Here is a tiny trained network, its code and every weight. The questions are about switching its units off for an input and a class, where a switched-off unit gives its printed mean instead of its output.

import numpy as np


def w(rows, s, z=0):
    codes = np.array(rows[::2]) - 128.0
    scale = np.full(codes.shape[1], s)
    scale[-1] = z or s
    return codes * scale


def norm(h):
    return h / np.sqrt((h * h).mean(-1, keepdims=True) + 1e-5)


def f(y):
    return y / 2 * (1 + np.tanh(0.7978845608 * (y + 0.044715 * y**3)))


def log_softmax(a):
    a = a - a.max(-1, keepdims=True)
    return a - np.log(np.exp(a).sum(-1, keepdims=True))


def net(x, mask):
    res = np.array(x, float).reshape(1, 6) / 4 @ E
    u = 0
    for l in range(2):
        y = f(norm(res) @ A[l][:, :-1].T + A[l][:, -1])
        res = res + np.where(mask[u : u + 12], y, B[l][:, -1]) @ B[l][:, :-1]
        u += 12
    return log_softmax(norm(res)[-1] @ U[:, :-1].T + U[:, -1])


A, B = {}, {}
E = w([
[85,64,127,164,186,131],'x0',
[139,104,37,107,145,88],'x1',
[98,94,177,149,43,2],'x2',
[174,221,190,82,160,82],'x3',
[122,218,111,211,149,106],'x4',
[35,159,167,72,149,167],'x5',
],0.0099)
A[0] = w([
[116,206,138,122,106,113,104],'0.n0',
[142,53,116,3,157,142,81],'0.n1',
[88,112,174,80,78,210,109],'0.n2',
[148,128,98,160,180,65,34],'0.n3',
[138,49,110,136,99,80,1],'0.n4',
[135,128,103,12,146,118,111],'0.n5',
[72,102,104,125,209,211,123],'0.n6',
[190,72,59,144,165,140,43],'0.n7',
[170,124,174,183,154,213,170],'0.n8',
[85,116,138,168,84,109,72],'0.n9',
[135,197,218,109,132,86,5],'0.n10',
[108,180,5,174,160,179,147],'0.n11',
],0.012,0.0081)
B[0] = w([
[152,154,145,105,162,127,160],'0.n0',
[173,116,145,96,144,193,183],'0.n1',
[44,144,171,170,57,149,190],'0.n2',
[100,121,155,141,38,158,137],'0.n3',
[204,85,127,150,143,93,146],'0.n4',
[81,90,142,88,159,173,177],'0.n5',
[176,167,110,128,204,99,229],'0.n6',
[2,154,170,172,119,111,161],'0.n7',
[117,53,127,63,190,175,220],'0.n8',
[118,114,126,55,137,95,154],'0.n9',
[127,194,137,126,124,102,154],'0.n10',
[185,145,50,137,105,165,254],'0.n11',
],0.013,0.007)
A[1] = w([
[212,106,104,93,158,124,141],'1.n0',
[99,148,4,169,147,180,186],'1.n1',
[158,88,209,137,120,169,120],'1.n2',
[183,38,58,153,112,86,70],'1.n3',
[161,78,113,180,125,178,135],'1.n4',
[161,149,66,137,84,123,155],'1.n5',
[154,151,44,163,143,158,199],'1.n6',
[178,67,75,123,237,138,119],'1.n7',
[103,146,54,189,90,142,1],'1.n8',
[108,89,113,154,85,69,133],'1.n9',
[91,43,141,195,191,163,133],'1.n10',
[76,146,126,126,157,157,73],'1.n11',
],0.016,0.009)
B[1] = w([
[205,134,102,109,182,120,194],'1.n0',
[88,169,7,84,122,124,248],'1.n1',
[110,120,85,80,66,129,159],'1.n2',
[184,104,166,207,57,183,180],'1.n3',
[146,160,183,85,96,118,175],'1.n4',
[111,111,132,110,162,154,175],'1.n5',
[119,174,80,84,104,165,231],'1.n6',
[199,187,94,146,189,128,236],'1.n7',
[52,130,150,116,27,82,140],'1.n8',
[152,75,83,111,173,112,180],'1.n9',
[167,146,149,141,193,193,189],'1.n10',
[132,114,144,172,170,130,141],'1.n11',
],0.016,0.013)
U = w([
[137,63,110,153,137,36,143],'0',
[76,104,60,128,6,129,118],'1',
[85,136,182,189,160,189,2],'2',
[61,92,159,175,207,118,9],'3',
[165,187,64,86,178,198,181],'4',
[110,236,232,143,116,53,123],'5',
[61,81,216,50,121,189,177],'6',
[214,35,144,225,95,135,107],'7',
],0.022,0.0097)

Each question gives the input, the list of numbers given to net, and the class t.
The units are the neurons (one row each of A and B). Each row of codes is followed by its name. A weight is (code - 128) times the scale printed after its matrix; where a second scale follows, it is the last column's (A, B and U).
mask holds one flag per neuron, layer by layer. A switched-off neuron (its flag False) gives its mean, the last column of its row in B, instead of its output. The means were averaged over made-up inputs and are rounded, as every weight is.
A unit's drop is (log p(t) with every unit on - log p(t) with that unit switched off) / (log p(t) with every unit on - log p(t) with every unit switched off).
The circuit of an input: a set's keep is (log p(t) with only the set's units on - log p(t) with every unit switched off) / (log p(t) with every unit on - log p(t) with every unit switched off). Starting from the 12 units with the biggest drops (on a tie, the unit counted first), units are removed one at a time, each time the one whose removal leaves the highest keep (on an exact tie, the one counted first), for as long as the keep stays at least 0.8.
units of the circuit, in order: the units of the circuit, biggest drop first
most important unit: the unit with the biggest drop
top k neurons: the k neurons with the biggest drops, biggest first
k most important neurons of layer l: the k neurons of layer l with the biggest drops, biggest first
drop when u is switched off: that unit's drop, to one decimal
input [-6,4,5,-7,2,-6], class 7: units of the circuit, in order	[1.n3]
input [1,-6,-2,-4,-5,5], class 6: units of the circuit, in order	[0.n2, 1.n7]
input [-1,-8,6,-1,-1,1], class 6: units of the circuit, in order	[1.n7, 1.n1]
input [-2,-8,4,-1,-1,2], class 6: units of the circuit, in order	[1.n7, 1.n1]
input [4,1,3,-8,-5,2], class 7: 3 most important neurons of layer 1	[1.n3, 1.n1, 1.n6]
input [-8,6,5,-2,4,-1], class 1: 3 most important neurons of layer 0	[0.n6, 0.n8, 0.n1]
input [6,-4,4,1,3,1], class 6: 3 most important neurons of layer 1	[1.n7, 1.n1, 1.n0]
input [5,-7,3,4,5,-7], class 5: top 2 neurons	[1.n1, 1.n3]
input [4,6,1,1,7,1], class 1: top 2 neurons	[0.n3, 1.n8]
input [5,-1,1,-5,-7,7], class 6: top 2 neurons	[0.n2, 0.n11]
input [-1,7,3,6,1,2], class 5: top 2 neurons	[0.n11, 1.n1]
input [-4,8,6,0,5,-3], class 7: 2 most important neurons of layer 1	[1.n3, 1.n1]
input [-1,-6,8,-4,7,-5], class 0: 3 most important neurons of layer 0	[0.n11, 0.n8, 0.n9]
input [-1,-6,6,-6,-2,7], class 6: most important unit	1.n1
input [-1,8,5,-5,-3,6], class 7: top 2 neurons	[1.n1, 0.n11]
input [-7,1,7,6,-8,-1], class 5: 3 most important neurons of layer 0	[0.n8, 0.n10, 0.n11]
input [-4,-2,1,1,7,4], class 5: drop when 0.n0 is switched off	0.2
input [-4,-7,0,7,-5,4], class 6: drop when 1.n7 is switched off	0.2
input [-7,-8,6,-7,-8,7], class 6: drop when 1.n1 is switched off	0.4
input [-2,-3,8,-8,6,-2], class 7: most important unit	1.n3
